Here is a tiny trained network, its code and every weight. The questions are about switching its units off for an input and a class, where a switched-off unit gives its printed mean instead of its output.

import numpy as np


def w(rows, s, z=0):
    codes = np.array(rows[::2]) - 128.0
    scale = np.full(codes.shape[1], s)
    scale[-1] = z or s
    return codes * scale


def f(y):
    return y / 2 * (1 + np.tanh(0.7978845608 * (y + 0.044715 * y**3)))


def log_softmax(a):
    a = a - a.max(-1, keepdims=True)
    return a - np.log(np.exp(a).sum(-1, keepdims=True))


def net(x, mask):
    res = np.array(x, float).reshape(1, 5) / 4 @ E
    y = f(res @ A[0][:, :-1].T + A[0][:, -1])
    res = res + np.where(mask, y, B[0][:, -1]) @ B[0][:, :-1]
    return log_softmax(res[-1] @ U[:, :-1].T + U[:, -1])


A, B = {}, {}
E = w([
[118,128,183,170,7,99,94,151],'x0',
[124,138,126,141,135,132,118,131],'x1',
[193,136,24,103,96,139,114,160],'x2',
[122,149,125,152,142,133,108,139],'x3',
[192,161,144,185,118,164,235,141],'x4',
],0.014)
A[0] = w([
[140,143,129,132,98,122,133,135,78],'neuron 1',
[155,123,126,119,141,87,110,142,128],'neuron 2',
[157,131,154,178,120,134,180,137,55],'neuron 3',
[180,131,35,112,72,126,86,145,64],'neuron 4',
[149,135,148,172,10,123,97,146,187],'neuron 5',
[106,115,166,142,162,130,155,127,215],'neuron 6',
[148,149,115,119,113,137,155,161,117],'neuron 7',
[180,158,174,194,121,133,218,145,174],'neuron 8',
[146,118,131,128,148,172,131,133,115],'neuron 9',
[145,139,151,164,24,120,103,144,5],'neuron 10',
[165,142,88,159,155,113,162,122,118],'neuron 11',
[153,121,96,138,135,118,142,112,105],'neuron 12',
[173,145,111,131,145,123,140,111,112],'neuron 13',
[182,163,174,177,119,135,213,148,8],'neuron 14',
[172,125,31,116,72,116,93,154,183],'neuron 15',
[126,147,152,123,126,158,109,150,122],'neuron 16',
[128,133,142,133,114,129,95,120,136],'neuron 17',
[164,154,165,177,116,148,210,132,127],'neuron 18',
[101,129,152,131,183,120,170,111,116],'neuron 19',
[183,143,106,106,98,121,85,126,181],'neuron 20',
[114,115,119,158,126,130,123,145,129],'neuron 21',
[91,110,116,104,124,126,136,140,105],'neuron 22',
[107,116,110,79,251,134,154,117,143],'neuron 23',
[108,126,164,137,158,122,153,113,200],'neuron 24',
[133,117,108,124,127,86,129,156,121],'neuron 25',
[180,165,88,128,151,129,185,137,118],'neuron 26',
[134,126,151,119,147,121,141,149,112],'neuron 27',
[96,120,169,107,93,106,88,134,135],'neuron 28',
[118,132,115,99,142,103,99,130,63],'neuron 29',
[118,108,108,115,142,125,108,118,137],'neuron 30',
[106,122,206,137,82,118,93,154,141],'neuron 31',
[159,146,108,136,83,133,128,128,178],'neuron 32',
[186,119,61,157,159,175,200,146,116],'neuron 33',
],0.017,0.013)
B[0] = w([
[128,123,123,138,141,162,132,122,134],'neuron 1',
[115,140,127,131,119,148,123,120,138],'neuron 2',
[111,136,133,112,111,183,69,133,166],'neuron 3',
[105,145,144,97,110,217,34,152,186],'neuron 4',
[93,148,143,99,118,97,42,114,223],'neuron 5',
[103,138,129,125,124,119,86,121,206],'neuron 6',
[134,127,132,139,133,86,141,127,147],'neuron 7',
[153,102,122,145,146,191,201,131,233],'neuron 8',
[135,105,156,140,125,100,141,131,143],'neuron 9',
[163,117,108,160,161,232,192,154,173],'neuron 10',
[136,109,120,108,126,86,161,113,164],'neuron 11',
[126,143,140,157,128,101,129,115,141],'neuron 12',
[116,150,112,139,144,82,148,139,149],'neuron 13',
[98,141,144,97,114,151,2,133,187],'neuron 14',
[160,115,121,155,151,190,176,140,213],'neuron 15',
[132,96,148,112,127,131,138,123,132],'neuron 16',
[131,124,119,111,112,109,133,131,147],'neuron 17',
[147,138,111,140,131,199,135,158,208],'neuron 18',
[141,130,107,139,139,173,138,145,185],'neuron 19',
[131,115,132,144,129,144,159,131,176],'neuron 20',
[134,106,118,113,113,135,133,109,132],'neuron 21',
[118,142,134,147,142,132,119,134,138],'neuron 22',
[130,128,140,122,108,251,81,151,251],'neuron 23',
[132,133,126,108,109,142,92,121,198],'neuron 24',
[115,121,129,116,124,143,114,107,136],'neuron 25',
[117,129,129,138,135,58,167,104,183],'neuron 26',
[121,136,119,150,127,134,136,118,135],'neuron 27',
[137,141,132,123,126,63,120,126,184],'neuron 28',
[145,119,137,132,124,179,140,118,147],'neuron 29',
[117,152,115,144,129,152,108,132,159],'neuron 30',
[121,121,119,124,127,51,158,111,200],'neuron 31',
[113,133,130,117,117,110,113,114,167],'neuron 32',
[128,119,133,131,127,14,173,111,205],'neuron 33',
],0.024)
U = w([
[65,149,131,55,88,154,55,103,255],'0',
[170,96,102,154,168,198,171,128,32],'1',
[92,109,122,96,121,10,173,39,100],'2',
],0.012,0.00084)

Each question gives the input, the list of numbers given to net, and the class t.
The units are the neurons (one row each of A and B). Each row of codes is followed by its name. A weight is (code - 128) times the scale printed after its matrix; where a second scale follows, it is the last column's (A, B and U).
mask holds one flag per neuron, in row order. A switched-off neuron (its flag False) gives its mean, the last column of its row in B, instead of its output. The means were averaged over made-up inputs and are rounded, as every weight is.
A unit's drop is (log p(t) with every unit on - log p(t) with that unit switched off) / (log p(t) with every unit on - log p(t) with every unit switched off).
The circuit of an input: a set's keep is (log p(t) with only the set's units on - log p(t) with every unit switched off) / (log p(t) with every unit on - log p(t) with every unit switched off). Starting from the 12 units with the biggest drops (on a tie, the unit counted first), units are removed one at a time, each time the one whose removal leaves the highest keep (on an exact tie, the one counted first), for as long as the keep stays at least 0.8.
circuit, biggest first: the units of the circuit, biggest drop first
k most important neurons: the k neurons with the biggest drops, biggest first
drop when u is switched off: that unit's drop, to one decimal
input [-3,-4,2,-2,-4], class 1: circuit, biggest first	[neuron 5]
input [1,2,-3,-7,5], class 0: 2 most important neurons	[neuron 14; neuron 15]
input [-8,5,7,5,5], class 2: 2 most important neurons	[neuron 33; neuron 26]
input [0,3,8,-2,-7], class 1: 4 most important neurons	[neuron 15; neuron 14; neuron 20; neuron 5]
input [1,-1,0,-3,7], class 0: 3 most important neurons	[neuron 14; neuron 15; neuron 3]
input [8,-7,8,1,5], class 1: 3 most important neurons	[neuron 10; neuron 15; neuron 8]
input [3,5,-2,-8,8], class 0: 2 most important neurons	[neuron 14; neuron 5]
input [-7,-6,3,5,-5], class 1: 2 most important neurons	[neuron 5; neuron 14]
input [8,5,-3,2,0], class 2: 3 most important neurons	[neuron 31; neuron 23; neuron 4]
input [7,3,7,-2,1], class 1: 4 most important neurons	[neuron 10; neuron 15; neuron 14; neuron 20]
input [-3,4,7,-1,3], class 2: 2 most important neurons	[neuron 33; neuron 26]
input [1,2,0,1,7], class 0: 3 most important neurons	[neuron 14; neuron 15; neuron 3]
input [7,-1,-2,-8,0], class 2: 3 most important neurons	[neuron 23; neuron 31; neuron 4]
input [-3,-8,6,6,-6], class 1: 2 most important neurons	[neuron 15; neuron 5]
input [1,-5,2,-3,2], class 1: 2 most important neurons	[neuron 31; neuron 28]
input [-7,7,4,4,8], class 2: circuit, biggest first	[neuron 33]
input [-4,8,7,-5,-6], class 1: drop when neuron 15 is switched off	2.7
input [6,-3,-6,-2,-2], class 2: drop when neuron 31 is switched off	0.1
input [4,-2,-2,-6,8], class 0: drop when neuron 1 is switched off	0.0
input [5,-7,-8,3,8], class 0: circuit, biggest first	[neuron 14]
input [-5,-5,1,-7,-5], class 1: drop when neuron 5 is switched off	2.1
